Below is a small trained network, with its code and all its weights. Each question gives an input and a class and asks what happens when units are switched off, that is, made to give their printed mean instead of their output.

import numpy as np


def w(rows, s, z=0):
    codes = np.array(rows[::2]) - 128.0
    scale = np.full(codes.shape[1], s)
    scale[-1] = z or s
    return codes * scale


def norm(h):
    return h / np.sqrt((h * h).mean(-1, keepdims=True) + 1e-5)


def f(y):
    return y / 2 * (1 + np.tanh(0.7978845608 * (y + 0.044715 * y**3)))


def log_softmax(a):
    a = a - a.max(-1, keepdims=True)
    return a - np.log(np.exp(a).sum(-1, keepdims=True))


def net(x, mask):
    res = np.array(x, float).reshape(1, 5) / 4 @ E
    u = 0
    for l in range(2):
        y = f(norm(res) @ A[l][:, :-1].T + A[l][:, -1])
        res = res + np.where(mask[u : u + 16], y, B[l][:, -1]) @ B[l][:, :-1]
        u += 16
    return log_softmax(norm(res)[-1] @ U[:, :-1].T + U[:, -1])


A, B = {}, {}
E = w([
[116,113,118,118,127],'x0',
[159,59,113,158,168],'x1',
[17,120,97,138,237],'x2',
[105,153,104,254,37],'x3',
[145,175,38,119,157],'x4',
],0.0086)
A[0] = w([
[98,154,167,112,237,159],'L0N1',
[97,115,180,172,114,108],'L0N2',
[118,111,154,124,133,77],'L0N3',
[141,159,22,163,110,186],'L0N4',
[124,149,117,143,156,69],'L0N5',
[201,125,145,65,117,140],'L0N6',
[172,71,101,163,121,135],'L0N7',
[116,132,150,157,139,143],'L0N8',
[68,151,121,179,146,227],'L0N9',
[183,118,129,73,95,107],'L0N10',
[191,73,117,159,173,48],'L0N11',
[196,188,46,75,193,61],'L0N12',
[119,97,247,97,145,49],'L0N13',
[151,105,86,92,75,119],'L0N14',
[181,85,118,176,204,120],'L0N15',
[85,224,153,69,104,4],'L0N16',
],0.015,0.0019)
B[0] = w([
[209,167,32,169,155,230],'L0N1',
[116,84,177,170,149,171],'L0N2',
[138,82,135,132,136,132],'L0N3',
[84,104,220,166,162,239],'L0N4',
[107,123,120,128,165,136],'L0N5',
[191,171,97,149,151,229],'L0N6',
[108,194,132,121,76,179],'L0N7',
[118,102,125,153,126,139],'L0N8',
[129,122,43,169,125,202],'L0N9',
[187,184,109,159,121,206],'L0N10',
[80,144,144,50,82,175],'L0N11',
[72,18,240,115,179,255],'L0N12',
[84,4,205,118,159,210],'L0N13',
[182,153,124,144,117,172],'L0N14',
[69,151,98,63,70,190],'L0N15',
[48,146,105,22,35,196],'L0N16',
],0.022,0.0075)
A[1] = w([
[114,71,168,160,93,78],'L1N1',
[177,186,116,131,123,102],'L1N2',
[172,147,114,157,145,138],'L1N3',
[100,144,103,231,115,98],'L1N4',
[34,72,129,115,164,153],'L1N5',
[52,133,92,14,23,1],'L1N6',
[185,110,140,77,167,64],'L1N7',
[150,149,166,121,114,84],'L1N8',
[83,113,68,135,159,126],'L1N9',
[101,229,183,123,193,173],'L1N10',
[87,130,147,65,62,58],'L1N11',
[125,126,146,133,166,154],'L1N12',
[151,188,7,165,185,100],'L1N13',
[192,98,64,86,190,81],'L1N14',
[197,157,194,146,128,125],'L1N15',
[157,168,93,82,140,92],'L1N16',
],0.015,0.0035)
B[1] = w([
[87,97,116,111,184,188],'L1N1',
[179,102,109,131,155,146],'L1N2',
[161,142,119,111,106,143],'L1N3',
[128,230,202,42,173,197],'L1N4',
[183,94,106,164,81,255],'L1N5',
[5,173,54,67,81,209],'L1N6',
[58,205,147,177,120,177],'L1N7',
[132,112,85,157,134,149],'L1N8',
[156,113,110,87,89,183],'L1N9',
[163,62,89,125,128,169],'L1N10',
[117,129,46,124,138,176],'L1N11',
[115,114,137,149,71,155],'L1N12',
[223,91,100,159,91,177],'L1N13',
[77,232,196,114,148,192],'L1N14',
[131,89,43,128,117,203],'L1N15',
[112,106,173,171,132,142],'L1N16',
],0.024,0.0091)
U = w([
[230,134,49,149,118,251],'0',
[22,156,42,57,77,78],'1',
[107,232,208,135,195,104],'2',
[96,6,164,155,170,49],'3',
],0.016,0.0026)

Each question gives the input, the list of numbers given to net, and the class t.
The units are the neurons (one row each of A and B). Each row of codes is followed by its name. A weight is (code - 128) times the scale printed after its matrix; where a second scale follows, it is the last column's (A, B and U).
mask holds one flag per neuron, layer by layer. A switched-off neuron (its flag False) gives its mean, the last column of its row in B, instead of its output. The means were averaged over made-up inputs and are rounded, as every weight is.
A unit's drop is (log p(t) with every unit on - log p(t) with that unit switched off) / (log p(t) with every unit on - log p(t) with every unit switched off).
The circuit of an input: a set's keep is (log p(t) with only the set's units on - log p(t) with every unit switched off) / (log p(t) with every unit on - log p(t) with every unit switched off). Starting from the 12 units with the biggest drops (on a tie, the unit counted first), units are removed one at a time, each time the one whose removal leaves the highest keep (on an exact tie, the one counted first), for as long as the keep stays at least 0.8.
units of the circuit, in order: the units of the circuit, biggest drop first
most important unit: the unit with the biggest drop
k most important neurons: the k neurons with the biggest drops, biggest first
k most important neurons of layer l: the k neurons of layer l with the biggest drops, biggest first
drop of u: that unit's drop, to one decimal
input [-2,-3,-1,8,5], class 2: units of the circuit, in order -> [L1N4]
input [-5,6,1,7,6], class 2: 4 most important neurons -> [L0N4, L0N16, L1N4, L0N12]
input [-7,4,-6,5,5], class 0: 3 most important neurons -> [L0N12, L0N13, L1N15]
input [0,0,6,6,4], class 0: 2 most important neurons -> [L0N9, L0N12]
input [-5,6,-7,0,1], class 0: 2 most important neurons -> [L0N6, L0N16]
input [0,0,-7,-3,-7], class 0: 4 most important neurons -> [L0N10, L0N12, L0N6, L0N4]
input [4,7,2,-8,2], class 2: units of the circuit, in order -> [L0N1, L1N14]
input [6,0,4,-6,3], class 2: units of the circuit, in order -> [L1N14, L0N1]
input [-2,2,3,-6,-2], class 2: units of the circuit, in order -> [L0N1, L1N14]
input [7,-1,-4,-5,1], class 2: 3 most important neurons of layer 1 -> [L1N14, L1N7, L1N5]
input [2,8,2,-3,-8], class 1: 2 most important neurons of layer 0 -> [L0N15, L0N11]
input [-3,-4,-7,-4,-8], class 3: 3 most important neurons -> [L0N13, L0N1, L1N5]
input [-7,2,7,-6,6], class 0: 2 most important neurons -> [L0N1, L0N13]
input [8,3,3,-1,-5], class 3: most important unit -> L0N13
input [0,0,3,3,-2], class 0: 3 most important neurons -> [L0N9, L0N12, L1N13]
input [7,-4,2,8,-2], class 2: 2 most important neurons of layer 0 -> [L0N12, L0N13]
input [-5,-3,6,0,4], class 0: 2 most important neurons -> [L0N1, L1N13]
input [7,-4,4,1,-1], class 0: 2 most important neurons -> [L1N13, L0N1]
input [-5,3,7,-4,0], class 0: 2 most important neurons -> [L0N1, L1N13]
input [-8,1,6,8,-1], class 2: units of the circuit, in order -> [L1N4]
input [2,-6,2,-8,1], class 2: 2 most important neurons -> [L0N1, L0N15]
input [-6,1,-2,-7,-8], class 3: 2 most important neurons -> [L0N13, L1N4]
input [-3,-1,-3,8,-8], class 2: 3 most important neurons of layer 0 -> [L0N12, L0N13, L0N4]
input [-3,-2,1,4,-5], class 3: drop of L0N12 -> 0.0
input [-1,-6,3,-4,8], class 3: drop of L0N12 -> 1.0
input [2,0,8,5,5], class 0: drop of L1N13 -> 0.3
input [4,2,-4,-2,-7], class 3: units of the circuit, in order -> [L0N13]
